Here is a tiny trained network, its code and every weight. The questions are about switching its units off for an input and a class, where a switched-off unit gives its printed mean instead of its output.

import numpy as np


def w(rows, s, z=0):
    codes = np.array(rows[::2]) - 128.0
    scale = np.full(codes.shape[1], s)
    scale[-1] = z or s
    return codes * scale


def f(y):
    return y / 2 * (1 + np.tanh(0.7978845608 * (y + 0.044715 * y**3)))


def log_softmax(a):
    a = a - a.max(-1, keepdims=True)
    return a - np.log(np.exp(a).sum(-1, keepdims=True))


def net(x, mask):
    res = np.array(x, float).reshape(1, 5) / 4 @ E
    y = f(res @ A[0][:, :-1].T + A[0][:, -1])
    res = res + np.where(mask, y, B[0][:, -1]) @ B[0][:, :-1]
    return log_softmax(res[-1] @ U[:, :-1].T + U[:, -1])


A, B = {}, {}
E = w([
[90,194,180,188,113,58,132,38,103],'x0',
[189,109,187,64,239,142,180,112,115],'x1',
[11,100,134,4,145,132,135,162,46],'x2',
[108,95,185,179,189,104,48,199,143],'x3',
[84,59,98,145,147,67,177,102,176],'x4',
],0.013)
A[0] = w([
[77,15,114,151,143,26,183,109,134,67],'N0',
[115,141,84,130,60,122,149,129,108,120],'N1',
[89,153,120,144,85,102,106,160,110,49],'N2',
[164,207,127,122,77,145,123,157,9,42],'N3',
[150,225,217,128,139,198,44,175,53,42],'N4',
[68,182,111,161,90,101,78,156,145,66],'N5',
[97,141,71,140,99,147,110,192,154,66],'N6',
[12,142,139,52,141,128,132,152,82,1],'N7',
[188,159,213,93,188,96,211,139,78,63],'N8',
[113,120,138,162,172,50,2,200,112,16],'N9',
[89,190,175,159,132,54,97,37,73,7],'N10',
],0.01,0.0049)
B[0] = w([
[60,161,43,158,202,156,132,120,138,228],'N0',
[141,107,180,82,162,85,131,66,93,203],'N1',
[106,90,135,124,185,100,69,106,143,175],'N2',
[87,152,60,143,193,112,146,118,144,217],'N3',
[69,125,50,161,186,144,123,115,159,232],'N4',
[125,95,191,88,190,155,66,72,184,207],'N5',
[132,70,177,119,162,191,98,119,140,191],'N6',
[236,209,181,197,105,146,129,145,165,252],'N7',
[115,89,168,99,209,102,103,65,148,218],'N8',
[182,150,90,87,55,25,116,80,3,215],'N9',
[199,42,96,116,107,249,138,204,79,229],'N10',
],0.011,0.013)
U = w([
[98,92,197,114,155,125,91,110,153,89],'0',
[67,162,49,181,139,133,120,146,152,51],'1',
[202,183,162,249,107,128,108,138,180,175],'2',
[155,65,100,82,128,186,115,244,110,177],'3',
[140,165,97,68,96,95,141,79,78,255],'4',
[91,145,112,118,114,121,123,146,130,203],'5',
[123,115,169,144,98,111,134,180,135,32],'6',
],0.016,0.007)

Each question gives the input, the list of numbers given to net, and the class t.
The units are the neurons (one row each of A and B). Each row of codes is followed by its name. A weight is (code - 128) times the scale printed after its matrix; where a second scale follows, it is the last column's (A, B and U).
mask holds one flag per neuron, in row order. A switched-off neuron (its flag False) gives its mean, the last column of its row in B, instead of its output. The means were averaged over made-up inputs and are rounded, as every weight is.
A unit's drop is (log p(t) with every unit on - log p(t) with that unit switched off) / (log p(t) with every unit on - log p(t) with every unit switched off).
The circuit of an input: a set's keep is (log p(t) with only the set's units on - log p(t) with every unit switched off) / (log p(t) with every unit on - log p(t) with every unit switched off). Starting from all 11 units, units are removed one at a time, each time the one whose removal leaves the highest keep (on an exact tie, the one counted first), for as long as the keep stays at least 0.8.
units of the circuit, in order: the units of the circuit, biggest drop first
unit that matters most: the unit with the biggest drop
k most important neurons: the k neurons with the biggest drops, biggest first
drop when u is switched off: that unit's drop, to one decimal
input [8,5,4,4,0], class 3: units of the circuit, in order -> N10
input [-1,-7,-7,-7,-5], class 0: units of the circuit, in order -> N7; N1; N9
input [-1,4,-4,0,-4], class 0: 3 most important neurons -> N7; N8; N0
input [2,-8,-8,8,-2], class 0: units of the circuit, in order -> N5; N7
input [-7,-6,-5,5,5], class 3: 3 most important neurons -> N7; N8; N6
input [-7,-2,-6,-5,-3], class 3: 3 most important neurons -> N7; N9; N6
input [-2,0,0,5,2], class 4: 2 most important neurons -> N9; N10
input [5,-4,-3,-7,-7], class 1: 2 most important neurons -> N3; N9
input [5,1,6,-4,-1], class 2: 2 most important neurons -> N7; N9
input [-6,-1,6,-3,1], class 2: 2 most important neurons -> N7; N10
input [7,-1,-6,1,3], class 3: units of the circuit, in order -> N10; N7
input [2,-7,8,-2,-2], class 2: 2 most important neurons -> N7; N8
input [6,-8,-5,2,-1], class 0: 2 most important neurons -> N5; N7
input [-8,-8,-5,-4,6], class 0: unit that matters most -> N10
input [-2,2,2,6,-6], class 1: 2 most important neurons -> N4; N1
input [-3,4,3,-5,6], class 1: 2 most important neurons -> N0; N9
input [3,-3,-5,-1,7], class 1: 2 most important neurons -> N0; N7
input [-3,-5,3,-3,-4], class 0: 2 most important neurons -> N10; N9
input [-2,-7,-2,-7,-4], class 0: 4 most important neurons -> N9; N6; N5; N1
input [0,4,6,0,-3], class 2: units of the circuit, in order -> N7
input [3,2,-5,0,-5], class 1: units of the circuit, in order -> N7; N4
input [7,5,4,-4,-6], class 3: drop when N0 is switched off -> 0.2
input [2,-7,-4,8,-7], class 4: drop when N0 is switched off -> 0.1
input [-1,-1,7,-4,-7], class 1: drop when N3 is switched off -> 0.9
input [7,-3,7,2,-7], class 1: drop when N3 is switched off -> 2.0
